Below are the code and all the weights of a small trained network. Each question names an input and a class and asks about switching units off, where a switched-off unit gives its printed mean instead of its output.

import numpy as np


def w(rows, s, z=0):
    codes = np.array(rows[::2]) - 128.0
    scale = np.full(codes.shape[1], s)
    scale[-1] = z or s
    return codes * scale


def norm(h):
    return h / np.sqrt((h * h).mean(-1, keepdims=True) + 1e-5)


def f(y):
    return np.maximum(y, 0)


def log_softmax(a):
    a = a - a.max(-1, keepdims=True)
    return a - np.log(np.exp(a).sum(-1, keepdims=True))


def net(x, mask):
    res = np.array(x, float).reshape(1, 4) / 4 @ E
    u = 0
    for l in range(3):
        y = f(norm(res) @ A[l][:, :-1].T + A[l][:, -1])
        res = res + np.where(mask[u : u + 9], y, B[l][:, -1]) @ B[l][:, :-1]
        u += 9
    return log_softmax(norm(res)[-1] @ U[:, :-1].T + U[:, -1])


A, B = {}, {}
E = w([
[106,120,96,108,164,84,202,100,129,124,91],'x0',
[167,79,147,135,28,187,236,129,94,69,111],'x1',
[65,153,157,187,114,137,165,111,14,174,128],'x2',
[1,60,101,125,38,148,114,108,245,171,133],'x3',
],0.0088)
A[0] = w([
[55,230,125,147,138,82,43,142,197,216,148,11],'0.n0',
[168,139,145,169,90,231,3,154,135,219,209,5],'0.n1',
[131,211,114,182,164,111,47,155,118,105,166,203],'0.n2',
[186,80,101,24,136,108,59,159,122,120,192,3],'0.n3',
[139,111,174,105,116,186,132,144,115,107,156,99],'0.n4',
[163,121,116,254,136,188,84,187,139,85,164,18],'0.n5',
[120,77,161,66,125,131,129,181,211,119,89,118],'0.n6',
[101,130,73,87,167,54,190,70,135,174,90,65],'0.n7',
[29,100,162,199,112,161,128,89,90,243,125,74],'0.n8',
],0.0079,0.0032)
B[0] = w([
[182,81,211,122,108,109,104,102,128,208,57,254],'0.n0',
[47,151,155,151,118,33,235,180,142,101,164,225],'0.n1',
[128,137,157,127,170,99,161,113,119,161,32,237],'0.n2',
[161,132,148,182,153,199,79,96,146,69,173,184],'0.n3',
[125,166,163,102,152,130,167,133,112,204,91,163],'0.n4',
[84,141,140,120,157,135,201,158,122,68,102,164],'0.n5',
[146,179,63,254,112,167,142,76,113,105,120,203],'0.n6',
[63,107,251,143,119,30,166,164,143,75,118,180],'0.n7',
[132,186,105,149,174,197,111,57,104,96,206,243],'0.n8',
],0.0089,0.0079)
A[1] = w([
[87,68,145,95,114,112,134,32,188,52,123,128],'1.n0',
[106,101,232,90,95,37,186,216,171,82,233,143],'1.n1',
[187,102,189,93,108,178,205,175,98,80,149,150],'1.n2',
[144,33,27,49,171,124,149,217,78,207,203,1],'1.n3',
[150,144,182,132,134,149,240,134,100,236,22,102],'1.n4',
[144,163,97,171,116,210,190,45,75,135,56,102],'1.n5',
[141,197,135,117,255,158,184,131,102,113,134,110],'1.n6',
[145,22,135,74,7,233,206,133,130,136,192,122],'1.n7',
[10,137,118,138,34,163,130,68,226,212,161,65],'1.n8',
],0.0074,0.0066)
B[1] = w([
[154,157,101,126,103,168,175,182,99,129,157,190],'1.n0',
[70,210,97,105,80,42,188,144,154,62,96,191],'1.n1',
[99,176,133,89,151,106,127,154,161,190,65,216],'1.n2',
[91,254,198,110,112,188,116,89,145,99,88,128],'1.n3',
[168,86,163,113,60,167,49,148,163,138,162,254],'1.n4',
[96,125,177,205,178,62,68,88,137,185,184,226],'1.n5',
[89,119,58,149,12,205,95,97,74,160,181,232],'1.n6',
[135,55,208,80,181,97,110,88,155,182,42,193],'1.n7',
[161,165,62,33,118,111,83,148,29,74,79,218],'1.n8',
],0.01,0.0082)
A[2] = w([
[108,136,150,125,82,170,212,151,129,133,91,122],'2.n0',
[89,117,63,56,157,135,91,109,116,142,193,98],'2.n1',
[208,138,79,144,136,175,145,157,245,74,123,95],'2.n2',
[117,68,52,102,174,107,156,201,120,161,167,2],'2.n3',
[95,165,119,139,133,18,208,191,110,99,125,118],'2.n4',
[86,175,183,193,88,124,134,119,112,96,162,166],'2.n5',
[180,176,146,142,143,117,135,219,68,163,163,114],'2.n6',
[115,154,56,90,74,172,96,85,56,121,151,130],'2.n7',
[130,169,160,100,121,100,127,133,90,99,134,130],'2.n8',
],0.012,0.0097)
B[2] = w([
[79,180,132,146,172,57,95,158,156,147,154,172],'2.n0',
[174,100,182,124,61,95,112,131,133,154,107,144],'2.n1',
[102,141,181,180,177,198,141,67,11,101,226,170],'2.n2',
[126,213,144,219,109,180,105,139,223,142,90,128],'2.n3',
[78,96,82,159,92,112,215,158,218,106,133,202],'2.n4',
[93,149,106,194,171,118,169,97,203,74,162,253],'2.n5',
[124,80,115,18,121,87,155,115,124,48,58,170],'2.n6',
[219,111,64,115,132,203,101,183,139,116,115,212],'2.n7',
[104,105,117,60,117,145,166,173,138,110,156,182],'2.n8',
],0.011,0.012)
U = w([
[41,203,130,138,140,47,189,132,162,38,86,151],'0',
[153,111,224,93,212,21,85,61,123,238,9,168],'1',
[215,122,44,48,60,182,92,167,99,64,36,135],'2',
[122,172,148,208,161,211,127,36,70,86,209,135],'3',
[154,144,121,208,83,124,118,115,206,142,136,194],'4',
[192,49,116,125,182,51,179,218,51,229,213,3],'5',
[173,36,132,124,188,55,160,248,43,214,229,3],'6',
[167,36,120,111,181,56,176,215,38,215,230,3],'7',
],0.014,0.011)

Each question gives the input, the list of numbers given to net, and the class t.
The units are the neurons (one row each of A and B). Each row of codes is followed by its name. A weight is (code - 128) times the scale printed after its matrix; where a second scale follows, it is the last column's (A, B and U).
mask holds one flag per neuron, layer by layer. A switched-off neuron (its flag False) gives its mean, the last column of its row in B, instead of its output. The means were averaged over made-up inputs and are rounded, as every weight is.
A unit's drop is (log p(t) with every unit on - log p(t) with that unit switched off) / (log p(t) with every unit on - log p(t) with every unit switched off).
The circuit of an input: a set's keep is (log p(t) with only the set's units on - log p(t) with every unit switched off) / (log p(t) with every unit on - log p(t) with every unit switched off). Starting from the 12 units with the biggest drops (on a tie, the unit counted first), units are removed one at a time, each time the one whose removal leaves the highest keep (on an exact tie, the one counted first), for as long as the keep stays at least 0.8.
units of the circuit, in order: the units of the circuit, biggest drop first
k most important neurons: the k neurons with the biggest drops, biggest first
top k neurons in layer l: the k neurons of layer l with the biggest drops, biggest first
input [1,-8,7,-8], class 1: top 2 neurons in layer 1 => (1.n8; 1.n0)
input [-5,-2,-7,6], class 3: 4 most important neurons => (0.n6; 2.n2; 0.n3; 1.n6)
input [-6,-7,8,7], class 3: units of the circuit, in order => (0.n8)
input [5,3,8,8], class 2: top 3 neurons in layer 0 => (0.n1; 0.n6; 0.n2)
input [5,8,7,8], class 1: 4 most important neurons => (1.n7; 0.n1; 1.n5; 1.n6)
input [-8,-1,4,8], class 0: top 3 neurons in layer 1 => (1.n1; 1.n6; 1.n4)
input [-8,4,-1,8], class 0: units of the circuit, in order => (0.n1; 1.n1)
input [3,-7,0,-6], class 1: 3 most important neurons => (0.n2; 1.n8; 0.n8)
input [3,1,2,3], class 4: top 2 neurons in layer 0 => (0.n8; 0.n1)
input [-6,-6,2,5], class 0: 4 most important neurons => (0.n1; 1.n7; 1.n1; 1.n6)
input [-2,6,4,-7], class 2: top 3 neurons in layer 0 => (0.n1; 0.n0; 0.n7)
input [3,1,8,7], class 3: top 2 neurons in layer 2 => (2.n5; 2.n6)
input [-6,6,4,5], class 0: 3 most important neurons => (0.n0; 0.n1; 0.n2)
input [2,3,-8,-5], class 3: units of the circuit, in order => (2.n2)
input [-6,0,5,-6], class 0: 2 most important neurons => (1.n8; 0.n1)
input [-2,5,-6,1], class 3: 2 most important neurons => (0.n6; 0.n0)
input [-7,7,-5,7], class 0: units of the circuit, in order => (1.n4; 1.n1)
input [0,2,5,-6], class 2: 2 most important neurons => (1.n6; 0.n6)
input [-5,-1,-8,6], class 3: 2 most important neurons => (2.n2; 0.n6)
input [-5,0,3,0], class 0: units of the circuit, in order => (0.n1)
input [3,7,4,6], class 1: 3 most important neurons => (1.n7; 1.n5; 1.n6)
input [5,5,-6,8], class 2: 2 most important neurons => (1.n8; 0.n1)
